Here is a tiny trained network, its code and every weight. The questions are about switching its units off for an input and a class, where a switched-off unit gives its printed mean instead of its output.

import numpy as np


def w(rows, s, z=0):
    codes = np.array(rows[::2]) - 128.0
    scale = np.full(codes.shape[1], s)
    scale[-1] = z or s
    return codes * scale


def f(y):
    return np.maximum(y, 0)


def log_softmax(a):
    a = a - a.max(-1, keepdims=True)
    return a - np.log(np.exp(a).sum(-1, keepdims=True))


def net(x, mask):
    res = np.array(x, float).reshape(1, 5) / 4 @ E
    y = f(res @ A[0][:, :-1].T + A[0][:, -1])
    res = res + np.where(mask, y, B[0][:, -1]) @ B[0][:, :-1]
    return log_softmax(res[-1] @ U[:, :-1].T + U[:, -1])


A, B = {}, {}
E = w([
[21,172,126,81,147,154,42,119,237],'x0',
[96,161,204,245,137,167,3,137,31],'x1',
[39,239,108,109,21,95,155,153,53],'x2',
[69,158,74,116,132,141,98,185,42],'x3',
[145,208,12,164,228,78,179,89,126],'x4',
],0.005)
A[0] = w([
[141,85,106,81,154,140,141,133,236,177],'n0',
[31,221,44,97,110,130,102,143,93,236],'n1',
[122,125,157,121,43,119,147,136,30,201],'n2',
[197,115,73,189,209,123,159,129,45,253],'n3',
[121,204,51,130,141,93,183,111,127,186],'n4',
[86,164,151,152,168,146,9,132,96,233],'n5',
],0.015,0.0024)
B[0] = w([
[111,61,79,119,133,88,128,76,243,223],'n0',
[123,178,95,54,117,98,210,36,43,229],'n1',
[118,173,208,106,68,166,151,193,90,207],'n2',
[201,176,67,79,211,108,146,104,77,252],'n3',
[170,193,99,140,129,84,189,185,103,216],'n4',
[88,164,174,179,137,150,7,77,88,220],'n5',
],0.014,0.013)
U = w([
[141,73,97,108,95,117,196,174,198,84],'0',
[70,107,111,160,85,136,165,147,156,4],'1',
[156,213,70,91,148,95,203,111,89,226],'2',
[111,95,87,114,174,95,148,75,255,89],'3',
[88,156,176,118,74,159,149,112,113,53],'4',
[101,151,193,146,82,188,131,222,129,40],'5',
[83,142,174,226,159,167,39,113,159,207],'6',
[179,40,91,127,170,148,121,126,151,88],'7',
],0.0069,0.0018)

Each question gives the input, the list of numbers given to net, and the class t.
The units are the neurons (one row each of A and B). Each row of codes is followed by its name. A weight is (code - 128) times the scale printed after its matrix; where a second scale follows, it is the last column's (A, B and U).
mask holds one flag per neuron, in row order. A switched-off neuron (its flag False) gives its mean, the last column of its row in B, instead of its output. The means were averaged over made-up inputs and are rounded, as every weight is.
A unit's drop is (log p(t) with every unit on - log p(t) with that unit switched off) / (log p(t) with every unit on - log p(t) with every unit switched off).
The circuit of an input: a set's keep is (log p(t) with only the set's units on - log p(t) with every unit switched off) / (log p(t) with every unit on - log p(t) with every unit switched off). Starting from all 6 units, units are removed one at a time, each time the one whose removal leaves the highest keep (on an exact tie, the one counted first), for as long as the keep stays at least 0.8.
circuit, biggest first: the units of the circuit, biggest drop first
unit that matters most: the unit with the biggest drop
top k neurons: the k neurons with the biggest drops, biggest first
drop when u is switched off: that unit's drop, to one decimal
input [7,4,-7,-1,6], class 6: unit that matters most -> n5
input [0,4,4,-3,-4], class 5: circuit, biggest first -> n2; n3
input [-3,6,2,-6,1], class 6: circuit, biggest first -> n1; n4
input [-5,8,-2,-7,-5], class 6: top 3 neurons -> n1; n5; n4
input [7,4,8,8,-6], class 4: top 3 neurons -> n5; n1; n3
input [4,7,5,-1,-8], class 6: top 3 neurons -> n5; n4; n3
input [-8,-2,0,-2,-5], class 4: circuit, biggest first -> n4; n2
input [8,-1,1,0,-5], class 3: top 2 neurons -> n2; n0
input [-5,-3,7,-1,-4], class 5: top 2 neurons -> n2; n3
input [-5,5,-1,6,-6], class 5: circuit, biggest first -> n2; n1
input [0,-5,-1,5,-4], class 0: top 3 neurons -> n5; n3; n1
input [-3,1,8,-8,0], class 5: top 2 neurons -> n3; n2
input [-4,-3,5,-6,-3], class 4: top 2 neurons -> n3; n4
input [-5,7,-7,6,-4], class 6: circuit, biggest first -> n5
input [3,2,5,7,-8], class 4: top 2 neurons -> n1; n3
input [6,8,1,0,5], class 6: top 2 neurons -> n5; n3
input [-3,4,8,7,-7], class 4: top 2 neurons -> n1; n2
input [-1,-4,-4,-3,-7], class 3: drop when n0 is switched off -> 0.1
input [5,8,2,4,-5], class 6: drop when n5 is switched off -> 1.7
input [3,-7,-5,2,6], class 3: circuit, biggest first -> n0
input [-5,-3,2,8,-8], class 5: drop when n5 is switched off -> 0.0
